Below are the code and all the weights of a small trained network. Each question names an input and a class and asks about switching units off, where a switched-off unit gives its printed mean instead of its output.

import numpy as np


def w(rows, s, z=0):
    codes = np.array(rows[::2]) - 128.0
    scale = np.full(codes.shape[1], s)
    scale[-1] = z or s
    return codes * scale


def norm(h):
    return h / np.sqrt((h * h).mean(-1, keepdims=True) + 1e-5)


def f(y):
    return y / 2 * (1 + np.tanh(0.7978845608 * (y + 0.044715 * y**3)))


def log_softmax(a):
    a = a - a.max(-1, keepdims=True)
    return a - np.log(np.exp(a).sum(-1, keepdims=True))


def net(x, mask):
    res = np.array(x, float).reshape(1, 6) / 4 @ E
    u = 0
    for l in range(4):
        y = f(norm(res) @ A[l][:, :-1].T + A[l][:, -1])
        res = res + np.where(mask[u : u + 7], y, B[l][:, -1]) @ B[l][:, :-1]
        u += 7
    return log_softmax(norm(res)[-1] @ U[:, :-1].T + U[:, -1])


A, B = {}, {}
E = w([
[109,163,209,122],'x0',
[107,201,201,178],'x1',
[157,172,117,127],'x2',
[76,36,219,158],'x3',
[138,161,127,26],'x4',
[2,174,64,195],'x5',
],0.007)
A[0] = w([
[107,168,194,156,53],'0.n0',
[182,120,176,99,80],'0.n1',
[1,101,134,227,3],'0.n2',
[74,183,50,195,42],'0.n3',
[174,92,150,139,48],'0.n4',
[106,247,105,153,116],'0.n5',
[25,122,183,226,143],'0.n6',
],0.0096,0.0027)
B[0] = w([
[147,102,66,166,156],'0.n0',
[161,81,123,89,165],'0.n1',
[67,14,75,118,230],'0.n2',
[191,135,143,72,204],'0.n3',
[166,111,126,102,139],'0.n4',
[174,246,151,90,214],'0.n5',
[53,104,116,117,255],'0.n6',
],0.011,0.0053)
A[1] = w([
[131,163,132,158,89],'1.n0',
[59,109,124,44,46],'1.n1',
[41,73,17,71,249],'1.n2',
[145,172,2,64,136],'1.n3',
[108,71,115,204,219],'1.n4',
[86,121,192,102,106],'1.n5',
[168,124,56,120,131],'1.n6',
],0.0073,0.0018)
B[1] = w([
[102,176,76,58,118],'1.n0',
[34,147,128,95,157],'1.n1',
[106,85,81,254,254],'1.n2',
[125,137,150,223,210],'1.n3',
[90,143,113,113,168],'1.n4',
[98,71,53,120,136],'1.n5',
[99,126,61,174,155],'1.n6',
],0.0059,0.0055)
A[2] = w([
[220,137,89,124,56],'2.n0',
[131,82,138,214,139],'2.n1',
[132,151,133,41,93],'2.n2',
[130,147,159,116,3],'2.n3',
[171,195,249,157,138],'2.n4',
[180,87,110,55,121],'2.n5',
[127,135,86,130,220],'2.n6',
],0.011,0.0021)
B[2] = w([
[111,59,59,174,242],'2.n0',
[49,116,111,61,244],'2.n1',
[120,89,253,149,189],'2.n2',
[147,106,131,44,104],'2.n3',
[93,79,25,57,253],'2.n4',
[168,104,136,251,251],'2.n5',
[24,127,113,166,202],'2.n6',
],0.0071,0.003)
A[3] = w([
[125,76,71,120,222],'3.n0',
[49,103,250,137,220],'3.n1',
[78,150,188,71,9],'3.n2',
[153,70,193,181,148],'3.n3',
[97,93,115,136,172],'3.n4',
[209,70,177,150,38],'3.n5',
[132,119,170,63,83],'3.n6',
],0.011,0.0015)
B[3] = w([
[172,117,93,179,254],'3.n0',
[50,140,2,120,225],'3.n1',
[192,162,109,206,134],'3.n2',
[99,195,156,135,223],'3.n3',
[60,98,55,203,209],'3.n4',
[119,143,194,133,230],'3.n5',
[133,50,137,150,134],'3.n6',
],0.0082,0.0044)
U = w([
[173,132,106,186,67],'0',
[196,100,190,134,77],'1',
[133,119,202,126,3],'2',
[68,112,84,166,240],'3',
[123,253,111,104,73],'4',
],0.021,0.0055)

Each question gives the input, the list of numbers given to net, and the class t.
The units are the neurons (one row each of A and B). Each row of codes is followed by its name. A weight is (code - 128) times the scale printed after its matrix; where a second scale follows, it is the last column's (A, B and U).
mask holds one flag per neuron, layer by layer. A switched-off neuron (its flag False) gives its mean, the last column of its row in B, instead of its output. The means were averaged over made-up inputs and are rounded, as every weight is.
A unit's drop is (log p(t) with every unit on - log p(t) with that unit switched off) / (log p(t) with every unit on - log p(t) with every unit switched off).
The circuit of an input: a set's keep is (log p(t) with only the set's units on - log p(t) with every unit switched off) / (log p(t) with every unit on - log p(t) with every unit switched off). Starting from the 12 units with the biggest drops (on a tie, the unit counted first), units are removed one at a time, each time the one whose removal leaves the highest keep (on an exact tie, the one counted first), for as long as the keep stays at least 0.8.
units of the circuit, in order: the units of the circuit, biggest drop first
top k neurons: the k neurons with the biggest drops, biggest first
top k neurons in layer l: the k neurons of layer l with the biggest drops, biggest first
drop when u is switched off: that unit's drop, to one decimal
input [-3,-1,2,3,-3,-3], class 1: top 3 neurons => (0.n6 0.n2 1.n2)
input [-5,4,-6,2,8,-2], class 2: top 2 neurons => (0.n6 0.n2)
input [-6,-8,-4,6,7,-3], class 0: units of the circuit, in order => (0.n6 0.n2 2.n5)
input [-3,0,2,7,2,-5], class 1: units of the circuit, in order => (0.n6 0.n2)
input [8,-3,5,-1,5,8], class 4: units of the circuit, in order => (0.n5)
input [6,-7,8,-3,-4,2], class 4: units of the circuit, in order => (0.n5 0.n2)
input [6,-3,4,-1,6,1], class 4: top 2 neurons => (0.n3 0.n2)
input [-4,1,1,5,5,-5], class 2: top 2 neurons in layer 3 => (3.n5 3.n3)
input [-6,-5,6,3,-1,-5], class 0: top 3 neurons in layer 0 => (0.n2 0.n6 0.n3)
input [2,1,-2,-7,5,-4], class 1: top 2 neurons => (2.n2 1.n2)
input [-8,-8,-5,-2,-2,-8], class 0: top 2 neurons in layer 2 => (2.n5 2.n4)
input [-5,-3,3,5,-1,-5], class 1: top 2 neurons in layer 0 => (0.n2 0.n6)
input [8,-1,-4,-8,-6,-2], class 4: drop when 0.n5 is switched off => 0.3
input [-4,8,-7,-7,-4,1], class 4: drop when 0.n5 is switched off => 0.4
input [-3,3,4,-2,5,2], class 4: drop when 0.n0 is switched off => 0.0
input [-1,0,-5,1,4,-5], class 1: top neuron => (0.n6)
input [-8,-5,4,-8,-3,0], class 0: top 2 neurons in layer 2 => (2.n4 2.n1)
